Below are the code and all the weights of a small trained network. Each question names an input and a class and asks about switching units off, where a switched-off unit gives its printed mean instead of its output.

import numpy as np


def w(rows, s, z=0):
    codes = np.array(rows[::2]) - 128.0
    scale = np.full(codes.shape[1], s)
    scale[-1] = z or s
    return codes * scale


def norm(h):
    return h / np.sqrt((h * h).mean(-1, keepdims=True) + 1e-5)


def f(y):
    return np.maximum(y, 0)


def log_softmax(a):
    a = a - a.max(-1, keepdims=True)
    return a - np.log(np.exp(a).sum(-1, keepdims=True))


def net(x, mask):
    res = np.array(x, float).reshape(1, 5) / 4 @ E
    u = 0
    for l in range(2):
        y = f(norm(res) @ A[l][:, :-1].T + A[l][:, -1])
        res = res + np.where(mask[u : u + 6], y, B[l][:, -1]) @ B[l][:, :-1]
        u += 6
    return log_softmax(norm(res)[-1] @ U[:, :-1].T + U[:, -1])


A, B = {}, {}
E = w([
[89,93,159,178,75,137,227,148,196,121],'x0',
[153,124,195,58,144,209,38,54,254,172],'x1',
[155,88,90,69,128,158,209,77,89,133],'x2',
[118,136,87,142,14,198,88,107,105,45],'x3',
[129,151,158,133,146,134,146,101,121,96],'x4',
],0.0072)
A[0] = w([
[179,123,146,145,187,85,177,134,107,153,84],'0.n0',
[128,101,155,132,254,78,194,166,160,184,38],'0.n1',
[202,83,60,94,143,162,228,60,58,167,49],'0.n2',
[102,106,171,158,122,136,243,188,211,115,2],'0.n3',
[219,162,91,107,176,121,65,119,65,141,79],'0.n4',
[150,135,190,213,122,110,91,209,94,94,122],'0.n5',
],0.0078,0.0043)
B[0] = w([
[16,134,91,135,187,133,148,210,136,118,202],'0.n0',
[47,185,118,150,117,237,64,188,178,83,254],'0.n1',
[190,79,215,75,84,81,112,138,155,91,230],'0.n2',
[83,148,66,96,63,72,66,35,63,197,219],'0.n3',
[59,234,109,141,104,98,171,56,88,185,214],'0.n4',
[254,79,152,59,69,74,153,162,98,120,204],'0.n5',
],0.0086,0.0063)
A[1] = w([
[190,92,151,133,168,250,54,73,212,183,3],'1.n0',
[118,147,189,102,113,84,71,210,183,108,111],'1.n1',
[168,207,158,248,98,58,32,135,157,131,94],'1.n2',
[83,74,131,219,36,144,146,92,193,168,130],'1.n3',
[193,170,38,154,37,197,114,121,124,10,108],'1.n4',
[148,133,148,231,152,140,95,2,206,169,60],'1.n5',
],0.008,0.0028)
B[1] = w([
[157,102,97,190,109,106,204,189,61,62,252],'1.n0',
[228,51,128,107,138,201,154,100,130,110,250],'1.n1',
[91,112,180,61,79,113,158,50,185,84,230],'1.n2',
[108,255,159,87,181,81,85,79,91,135,236],'1.n3',
[94,119,133,162,242,194,108,167,208,191,255],'1.n4',
[136,79,56,193,119,47,143,177,50,186,210],'1.n5',
],0.0095,0.0054)
U = w([
[73,246,98,124,120,58,83,33,90,158,248],'0',
[155,68,64,236,147,73,180,182,54,101,129],'1',
[61,148,121,160,203,205,96,167,219,117,1],'2',
[183,63,201,39,97,92,141,81,168,84,63],'3',
],0.011,0.0007)

Each question gives the input, the list of numbers given to net, and the class t.
The units are the neurons (one row each of A and B). Each row of codes is followed by its name. A weight is (code - 128) times the scale printed after its matrix; where a second scale follows, it is the last column's (A, B and U).
mask holds one flag per neuron, layer by layer. A switched-off neuron (its flag False) gives its mean, the last column of its row in B, instead of its output. The means were averaged over made-up inputs and are rounded, as every weight is.
A unit's drop is (log p(t) with every unit on - log p(t) with that unit switched off) / (log p(t) with every unit on - log p(t) with every unit switched off).
The circuit of an input: a set's keep is (log p(t) with only the set's units on - log p(t) with every unit switched off) / (log p(t) with every unit on - log p(t) with every unit switched off). Starting from all 12 units, units are removed one at a time, each time the one whose removal leaves the highest keep (on an exact tie, the one counted first), for as long as the keep stays at least 0.8.
units of the circuit, in order: the units of the circuit, biggest drop first
most important unit: the unit with the biggest drop
k most important neurons: the k neurons with the biggest drops, biggest first
top k neurons in layer l: the k neurons of layer l with the biggest drops, biggest first
input [-2,8,-5,4,3], class 1: units of the circuit, in order => (1.n0 1.n5)
input [-3,1,-1,-4,8], class 2: most important unit => 0.n1
input [5,-2,-5,0,6], class 0: 2 most important neurons => (0.n3 0.n2)
input [-3,-3,-6,5,-1], class 3: top 2 neurons in layer 0 => (0.n5 0.n1)
input [-1,8,1,-7,7], class 1: units of the circuit, in order => (1.n0 1.n5)
input [6,-6,6,1,8], class 0: units of the circuit, in order => (0.n3 1.n0)
input [8,7,-7,-8,4], class 0: units of the circuit, in order => (0.n3 1.n3)
input [-5,-6,-7,-2,3], class 3: top 2 neurons in layer 0 => (0.n5 0.n3)
input [-2,-2,7,5,4], class 3: 2 most important neurons => (0.n2 0.n1)
input [-1,2,-1,0,-2], class 1: 4 most important neurons => (0.n3 1.n5 0.n0 0.n5)
input [-4,-4,3,3,-8], class 0: 2 most important neurons => (0.n1 0.n4)
input [-6,-6,1,4,-3], class 0: 4 most important neurons => (0.n4 1.n0 1.n1 0.n1)
input [-2,5,7,-8,6], class 2: 3 most important neurons => (0.n1 0.n0 0.n5)
input [6,3,-7,-1,7], class 3: 2 most important neurons => (0.n5 1.n2)
input [4,8,-3,8,-1], class 1: units of the circuit, in order => (1.n0 1.n5 0.n1)
input [-5,7,-2,-3,-2], class 1: most important neuron => (1.n0)
input [-6,-1,-7,4,1], class 3: 2 most important neurons => (1.n2 0.n5)
input [-2,-3,-3,5,2], class 2: 2 most important neurons => (1.n4 0.n2)
input [5,-4,1,-4,8], class 0: 2 most important neurons => (0.n3 1.n4)
input [6,-6,0,6,-7], class 0: most important unit => 1.n3
input [-6,2,8,-8,8], class 2: top 3 neurons in layer 0 => (0.n1 0.n0 0.n3)
input [-5,4,-6,-4,8], class 3: 4 most important neurons => (1.n2 0.n3 1.n1 1.n3)
input [5,8,-3,6,-1], class 1: units of the circuit, in order => (1.n0 1.n5 0.n1)
